The symbols move the units like this.
qr ε dq
qr σ nz
qr γ zg
qr ω ff
qj η gq
qj ψ tt
qj ε fj
qj σ gn
qj ω qc
nq ψ pm
nq ε zj
nq σ jj
nq ω tg
tg ψ gp
tg ε nq
tg σ dj
tg ω dd
rl η zn
rl ψ ft
rl ε fr
rl σ bb
rl γ gq
rl ω lz
th η tg
th ψ bb
th ε fp
th σ gq
th ω bz
bz η dd
bz ψ gs
bz ε th
bz σ rh
bz ω cp
mz η zj
mz ψ tb
mz ε cp
mz σ qg
mz ω fp
gn η th
gn ψ dh
gn ε pr
gn σ qj
gn ω bn
gg ψ zg
gg ε dj
gg σ dd
gg ω ms
bl η jj
bl ψ fr
bl ε qg
bl σ fp
bl ω gq
tm η jh
tm ψ ch
tm ε lz
tm σ cd
tm γ jn
tm ω gb
fm η hd
fm ε hf
fm σ ft
fm γ bb
fm ω pj
fd ψ mm
fd ε jh
fd σ mn
fd γ sc
fd ω lg
qf η zd
qf ε rn
qf σ qq
qf γ lp
qf ω pn
ff ε qr
ff σ sd
ff γ jh
ff ω mm
sd ε nz
sd σ ff
sd γ mg
sd ω zm
jc η mz
jc ψ sb
jc ε cj
jc σ tz
jc ω pr
mg ψ sd
mg ε lc
mg σ jh
mg γ lm
mg ω mn
ng η qr
ng ε ft
ng σ pj
ng γ lz
ng ω ch
ms ψ jh
ms ε gg
ms σ lm
ms ω sc
mm ε ff
mm σ zm
mm γ fd
mm ω zt
nc η gs
nc ψ rn
nc ε dh
nc σ sm
nc γ bn
nc ω lp
nm η ns
nm ε pg
nm σ gd
nm γ zb
nm ω dn
jh ψ ff
jh ε zg
jh σ mg
jh γ ms
jh ω fd
fp η nq
fp ψ cf
fp ε mz
fp σ bl
fp ω th
pg η tc
pg ε qq
pg σ pn
pg γ pp
pg ω nm
rh η gg
rh ψ lz
rh ε gq
rh σ bz
rh ω jn
hb η tm
hb ψ qq
hb ε sm
hb σ lp
hb γ qp
hb ω pp
ns η zt
ns ε tc
ns σ hf
ns γ fr
ns ω ft
dq ε zt
dq σ hd
dq γ zn
dq ω qr
mr η zm
mr ε zd
mr σ tc
mr γ tb
mr ω hf
mn ψ zm
mn ε mg
mn σ fd
mn γ zj
mn ω pm
bm η cf
bm ψ gd
bm ε sb
bm σ zb
bm γ pr
bm ω dh
fj η bl
fj ψ zb
fj ε tz
fj σ pr
fj ω qj
sm η lz
sm ψ bd
sm ε tt
sm σ nc
sm γ qc
sm ω hb
tz η qg
tz ψ pp
tz ε qp
tz σ jc
tz ω fj
zg ψ qr
zg ε zn
zg σ lc
zg γ gg
zg ω jh
zd η sd
zd ε pj
zd σ ch
zd γ cd
zd ω mr
pm ψ tl
pm ε mn
pm σ lg
pm γ nq
pm ω gp
zt ε mm
zt σ tl
zt γ lg
zt ω dq
hf η tl
hf ε mr
hf σ ns
hf γ cf
hf ω fm
sb η tb
sb ψ pn
sb ε lp
sb σ pp
sb γ jc
sb ω bm
tb η mn
tb ψ mr
tb ε cd
tb σ gb
tb γ mz
tb ω cf
qp η jn
qp ψ hb
qp ε qc
qp σ cj
qp ω tz
nz ε hd
nz σ qr
nz γ lc
nz ω sd
gp ψ hd
gp ε pm
gp σ zn
gp γ tg
gp ω lc
tl ε zm
tl σ zt
tl γ pm
tl ω hd
pn η mr
pn ε qf
pn σ pg
pn γ sb
pn ω gd
sc ψ fd
sc ε ms
sc σ zj
sc ω jj
zn ψ dq
zn ε lg
zn σ gp
zn γ dj
zn ω zg
cf η pm
cf ψ hf
cf ε tb
cf σ fr
cf γ fp
cf ω bb
lp η cd
lp ψ qf
lp ε nc
lp σ hb
lp γ cj
lp ω sb
hd ε tl
hd σ dq
hd γ gp
hd ω nz
dd ψ lc
dd ε tg
dd σ gg
dd ω lm
tc η mm
tc ε ch
tc σ mr
tc γ gb
tc ω ns
gs η lc
gs ψ pj
gs ε bb
gs σ lz
gs γ bz
gs ω cd
jj ψ lg
jj ε sc
jj σ nq
jj ω dj
bb η gp
bb ψ fm
bb ε cf
bb σ rl
bb γ th
bb ω gs
zb η fr
zb ψ nm
zb ε pp
zb σ bm
zb γ fj
zb ω tt
dn η ft
dn ε nm
dn σ lf
dn γ tt
dn ω bd
pp η gb
pp ψ pg
pp ε hb
pp σ sb
pp γ tz
pp ω zb
tt η rl
tt ψ dn
tt ε zb
tt σ dh
tt γ qj
tt ω sm
ft η dq
ft ε ns
ft σ fm
ft γ rl
ft ω ng
cj η cp
cj ψ lp
cj ε bn
cj σ qp
cj ω jc
lf η fm
lf ε gd
lf σ dn
lf γ dh
lf ω rn
bd η ng
bd ε dn
bd σ rn
bd γ sm
bd ω qq
gb η fd
gb ψ tc
gb ε tm
gb σ tb
gb γ qg
gb ω fr
dh η bb
dh ψ lf
dh ε bm
dh σ tt
dh γ gn
dh ω nc
lg ψ zt
lg ε fd
lg σ pm
lg γ jj
lg ω zn
zm ε sd
zm σ mm
zm γ mn
zm ω tl
lm ψ mg
lm ε dd
lm σ ms
lm ω zj
lz η zg
lz ψ ng
lz ε rl
lz σ gs
lz γ rh
lz ω tm
gd η hf
gd ε pn
gd σ nm
gd γ bm
gd ω lf
cp η lm
cp ψ cd
cp ε bz
cp σ jn
cp ω mz
qc η rh
qc ψ sm
qc ε qj
qc σ bn
qc ω qp
bn η bz
bn ψ nc
bn ε gn
bn σ qc
bn ω cj
zj ψ mn
zj ε lm
zj σ sc
zj ω nq
rn η pj
rn ε lf
rn σ bd
rn γ nc
rn ω qf
dj ψ zn
dj ε jj
dj σ tg
dj ω gg
lc ψ nz
lc ε gp
lc σ zg
lc γ dd
lc ω mg
pr η fp
pr ψ bm
pr ε jc
pr σ fj
pr ω gn
pj η nz
pj ε fm
pj σ ng
pj γ gs
pj ω zd
jn η ms
jn ψ tm
jn ε rh
jn σ cp
jn ω qg
qq η ch
qq ε bd
qq σ qf
qq γ hb
qq ω pg
ch η ff
ch ε ng
ch σ zd
ch γ tm
ch ω tc
gq η dj
gq ψ rl
gq ε bl
gq σ th
gq ω rh
cd η mg
cd ψ zd
cd ε gs
cd σ tm
cd γ cp
cd ω tb
qg η sc
qg ψ gb
qg ε jn
qg σ mz
qg ω bl
fr η lg
fr ψ ns
fr ε gb
fr σ cf
fr γ bl
fr ω rl

In the rows, zero is written as 531.

The rows follow the links: the fewer symbols apart two units are, the more alike their rows tend to be.

Each row is also shifted at random along 8 hidden directions that mean nothing.

Some units, each with a row of numbers:
lm: [ 243  531  460  487  622  559  509  489  675  503  516  514  356  745  506  541  463  603  564  481  498  443  708  536  539  511  597  596  417  593  667  528]
pm: [ 456  496  537  454  478  400  434  604  452  588  545  393  544  510  641  441  593  550  478  527  522  526  581  544  548  482  544  475  486  458  451  470]
tc: [ 401  680  654  708  602  355  551  445  712  500  470  435  479  528  365  692  600  388  429  454  561  561  610  580  599  618  486  563  841  449  541  543]
sm: [ 596  519  687  498  519  572  565  462  520  516  429  739  619  457  442  598  562  523  508  575  607  646  523  546  527  589  500  568  551  490  599  538]
ng: [ 601  535  490  490  540  594  587  532  443  503  529  473  506  426  457  344  479  519  577  514  560  413  451  580  553  503  462  606  406  577  517  541]
gq: [ 551  626  576  814  712  453  509  389  498  435  465  490  524  396  499  607  652  508  475  428  518  502  428  468  533  570  590  490  688  513  296  491]
hb: [ 673  605  529  343  471  699  647  611  567  694  576  554  561  523  515  623  556  466  638  686  517  691  563  542  469  471  471  496  602  378  722  709]
hf: [ 361  393  788  461  312  461  386  594  525  456  417  651  756  612  498  699  441  401  533  587  800  572  396  535  566  606  444  714  473  455  450  282]
bl: [ 551  534  674  533  443  523  431  537  507  616  497  783  648  493  644  322  662  537  427  558  576  594  650  347  572  509  449  481  447  518  588  631]
cp: [ 523  521  526  545  597  541  503  489  521  489  548  746  639  590  570  604  560  542  524  578  498  623  599  485  506  590  537  400  637  596  596  554]
lz: [ 449  585  677  505  498  601  594  594  579  583  551  588  391  577  456  783  564  411  492  560  508  589  571  525  509  461  492  619  612  337  472  539]
ch: [ 498  480  484  547  362  509  580  688  411  541  703  666  531  579  616  554  441  669  399  372  448  305  579  518  657  450  439  436  385  503  475  575]
fm: [ 462  494  572  554  459  456  452  576  456  394  549  487  546  482  533  526  473  569  467  461  560  425  413  577  548  578  528  543  502  533  420  400]
tb: [ 314  628  528  509  529  509  542  525  626  560  569  284  340  704  534  627  513  503  606  475  504  534  637  612  483  514  598  526  624  455  593  498]
tl: [ 591  423  415  614  497  377  427  559  501  469  470  594  712  448  523  628  387  693  518  513  441  431  508  539  572  641  543  374  622  642  468  410]
mg: [ 560  379  526  398  544  570  559  540  451  552  507  566  580  627  507  522  461  432  629  603  615  569  469  605  513  458  528  654  394  603  447  362]
jj: [ 517  462  600  605  496  463  441  558  462  558  520  616  647  527  629  610  618  538  453  513  568  528  516  422  573  467  491  529  496  447  333  493]
zg: [ 607  467  452  489  585  602  589  498  512  590  504  564  436  521  445  443  482  535  577  563  463  477  570  558  504  432  518  615  390  596  514  509]
nm: [ 639  525  575  720  406  497  559  517  717  488  521  835  478  610  478  671  446  659  417  452  436  473  597  509  597  619  531  510  627  717  655  571]
qj: [ 455  546  520  439  400  654  485  660  508  597  623  551  469  532  703  453  570  694  484  511  489  450  591  410  527  461  542  467  326  398  627  685]
jh: [ 493  343  484  616  578  525  593  434  360  492  449  489  578  562  455  464  396  597  662  371  668  261  427  630  590  440  536  676  221  648  305  321]
bm: [ 747  492  510  691  582  547  602  421  535  458  508  508  533  526  537  533  526  558  625  503  515  569  369  614  444  618  649  521  579  724  459  409]
fr: [ 621  559  638  548  465  473  471  558  449  602  377  469  803  357  492  773  543  438  641  623  631  619  415  509  500  562  481  464  719  286  352  447]
bz: [ 456  461  516  475  660  635  492  459  433  437  446  545  628  505  513  394  477  522  687  588  662  515  403  530  489  564  538  593  366  614  488  410]
pn: [ 551  461  522  557  385  566  580  612  534  471  642  499  514  660  596  566  443  554  544  449  588  454  442  573  553  517  538  592  437  613  499  477]
sd: [ 490  430  532  571  579  414  513  486  520  420  457  645  655  592  435  602  406  506  502  496  605  480  501  590  594  599  515  596  553  685  475  363]

Complete each set of four: the symbols that take the first to the second take the third to the fourth, perhaps in another order.
Answers are names.
A [ 538  436  373  529  527  645  494  588  570  549  576  487  443  682  607  540  444  602  654  568  465  454  518  489  467  431  578  579  363  662  477  458]
B [ 517  389  478  542  663  588  448  378  557  456  331  626  600  527  442  365  431  608  678  614  628  498  475  521  500  584  587  632  344  757  562  365]
C [ 566  412  637  525  487  465  518  529  457  610  450  627  689  554  517  572  544  459  546  536  637  534  530  518  587  452  478  605  436  514  392  451]
D lg

A [ 552  460  481  486  455  433  423  567  507  529  491  531  686  478  550  526  454  548  515  584  551  516  487  551  544  586  493  498  548  574  508  434]
B [ 533  413  563  464  436  488  493  662  327  514  578  574  628  449  564  409  513  543  407  458  590  372  482  515  657  438  425  594  309  479  318  499]
C [ 588  472  660  671  520  521  572  490  506  404  594  560  367  601  564  547  590  508  461  397  556  537  372  587  478  559  640  639  479  627  344  402]
D hb

A [ 519  572  399  498  511  534  592  623  493  530  698  240  451  561  606  419  488  519  597  468  500  432  468  609  538  484  513  519  519  565  498  513]
B [ 459  436  588  578  467  373  403  544  493  510  523  605  554  600  605  602  532  575  429  454  507  509  593  526  540  531  561  476  537  513  403  394]
C [ 569  571  612  522  577  559  577  472  616  465  510  649  484  555  443  689  531  488  505  578  491  703  529  593  456  631  582  531  706  542  644  524]
D cp

A [ 451  520  504  712  635  467  480  471  540  455  501  547  438  535  533  605  573  624  451  411  487  414  550  465  567  505  595  523  511  546  353  483]
B [ 549  507  529  421  539  531  530  474  579  724  372  553  586  515  432  415  524  454  642  682  586  592  659  530  533  486  461  589  484  537  697  574]
C [ 370  459  513  490  554  527  440  543  486  473  523  678  509  612  592  560  493  621  451  491  518  465  640  471  544  520  568  511  423  541  522  485]
D pm

A [ 530  535  488  512  456  728  545  648  611  582  567  620  417  647  578  671  480  595  606  580  446  468  498  411  464  421  530  588  419  491  502  560]
B [ 438  497  433  400  514  583  482  629  516  565  628  596  458  631  625  537  515  612  486  583  414  501  650  465  510  466  546  462  430  518  553  591]
C [ 426  590  662  464  481  536  432  622  535  509  562  498  627  504  614  849  642  450  474  634  601  719  461  463  456  569  555  487  713  235  478  535]
D rh

A [ 427  556  503  542  639  616  464  438  666  471  397  524  528  584  438  715  444  568  695  625  551  565  478  506  414  626  600  554  616  570  575  417]
B [ 409  613  594  418  501  511  542  628  349  608  557  313  538  368  536  612  593  473  538  517  544  493  531  558  527  463  493  488  542  156  432  561]
C [ 539  511  523  445  761  432  479  348  435  493  337  412  683  331  375  299  562  474  604  654  605  642  527  635  500  632  558  518  589  587  574  432]
D ff

A [ 362  497  476  499  519  650  436  529  537  454  469  500  523  616  554  667  397  636  673  549  561  419  470  491  450  559  591  557  429  528  515  399]
B [ 413  521  721  485  589  546  484  518  411  440  544  573  564  572  578  473  699  357  462  549  688  633  444  494  514  507  513  648  459  449  357  452]
C [ 447  521  534  573  518  646  563  562  458  494  582  533  477  556  599  640  532  624  544  439  553  427  452  496  545  477  561  559  386  444  448  543]
D qp

A [ 406  509  527  534  422  433  506  611  476  474  644  430  554  596  621  500  476  554  488  388  567  401  523  564  606  538  524  504  473  515  464  451]
B [ 559  530  541  451  453  643  544  551  510  614  502  513  386  494  508  355  480  597  616  539  513  446  570  521  494  454  524  581  333  528  580  542]
C [ 639  450  557  511  582  589  628  527  571  544  493  557  532  579  387  555  477  306  603  623  634  589  398  586  523  455  431  781  489  625  447  478]
D pm

A [ 587  586  525  583  550  464  592  485  500  493  538  516  613  408  475  438  558  544  466  465  539  511  529  586  607  603  505  442  620  530  618  634]
B [ 768  537  364  466  506  580  567  659  546  629  584  474  466  420  531  455  498  514  536  648  374  532  507  522  503  454  470  511  561  560  530  636]
C [ 444  467  768  453  400  475  449  545  461  409  483  567  650  483  528  411  599  416  430  527  774  619  372  569  565  596  486  718  412  468  497  410]
D zm

A [ 394  587  419  610  549  424  472  458  602  601  424  371  439  460  457  515  463  729  523  450  436  348  734  545  570  541  596  412  539  500  620  533]
B [ 539  573  506  562  450  450  513  692  551  590  603  363  451  495  584  652  551  477  454  505  458  477  544  529  564  440  483  537  616  384  400  572]
C [ 585  521  428  542  547  601  537  572  516  552  572  509  640  605  635  690  473  549  678  578  483  570  476  495  454  530  564  436  582  557  462  489]
D tb

A [ 755  510  626  629  461  410  509  569  444  450  582  636  696  432  612  529  603  473  409  509  543  633  372  543  552  616  519  457  661  611  413  503]
B [ 559  506  389  516  435  560  565  606  571  526  638  495  510  607  560  483  385  619  584  507  415  432  581  565  547  549  517  455  515  695  638  523]
C [ 600  456  685  462  532  546  572  512  474  526  506  736  654  637  502  638  562  345  561  605  599  709  487  572  497  535  489  607  609  559  486  414]
D lc

A [ 477  491  628  577  468  463  576  468  426  494  519  726  600  514  554  475  568  669  418  351  580  445  609  546  660  560  530  443  438  517  583  565]
B [ 655  567  574  448  597  577  620  532  604  506  569  560  514  604  446  436  547  298  557  641  554  715  482  588  489  550  449  655  641  663  606  535]
C [ 412  552  721  653  598  489  484  384  627  398  433  559  382  624  412  621  537  470  496  471  557  554  489  588  464  604  629  664  620  612  452  330]
D dq

A [ 368  483  546  463  520  438  406  557  614  455  409  665  626  540  377  762  364  592  488  611  534  522  600  567  543  654  500  510  683  513  651  432]
B [ 741  503  461  517  624  538  626  537  441  634  512  478  602  464  457  639  557  402  608  623  507  619  459  585  513  431  474  559  618  484  353  518]
C [ 624  505  556  542  589  516  578  427  468  473  507  556  630  505  520  507  553  544  570  525  560  617  479  623  527  618  591  463  584  618  581  499]
D tz

A [ 584  567  536  441  407  539  523  672  486  572  592  469  549  373  539  477  525  524  495  589  483  518  494  509  552  513  441  503  543  385  525  589]
B [ 317  590  457  544  552  461  545  445  411  561  479  364  554  415  474  454  461  722  593  348  514  301  694  602  631  573  567  342  470  418  618  549]
C [ 553  524  524  616  624  502  583  459  612  519  443  320  503  569  368  561  467  368  651  526  668  463  391  608  550  474  489  758  530  596  398  415]
D zn

A [ 402  593  672  399  499  611  482  554  514  583  476  357  567  463  555  586  622  400  605  635  736  615  405  473  455  504  499  665  454  228  491  549]
B [ 538  560  550  507  498  565  579  537  497  522  517  554  568  445  473  719  506  612  557  522  496  512  523  553  505  566  554  450  599  371  563  581]
C [ 806  478  542  587  418  636  604  542  569  609  536  668  514  554  579  559  524  571  585  542  474  558  459  518  500  485  564  517  491  621  552  568]
D dn

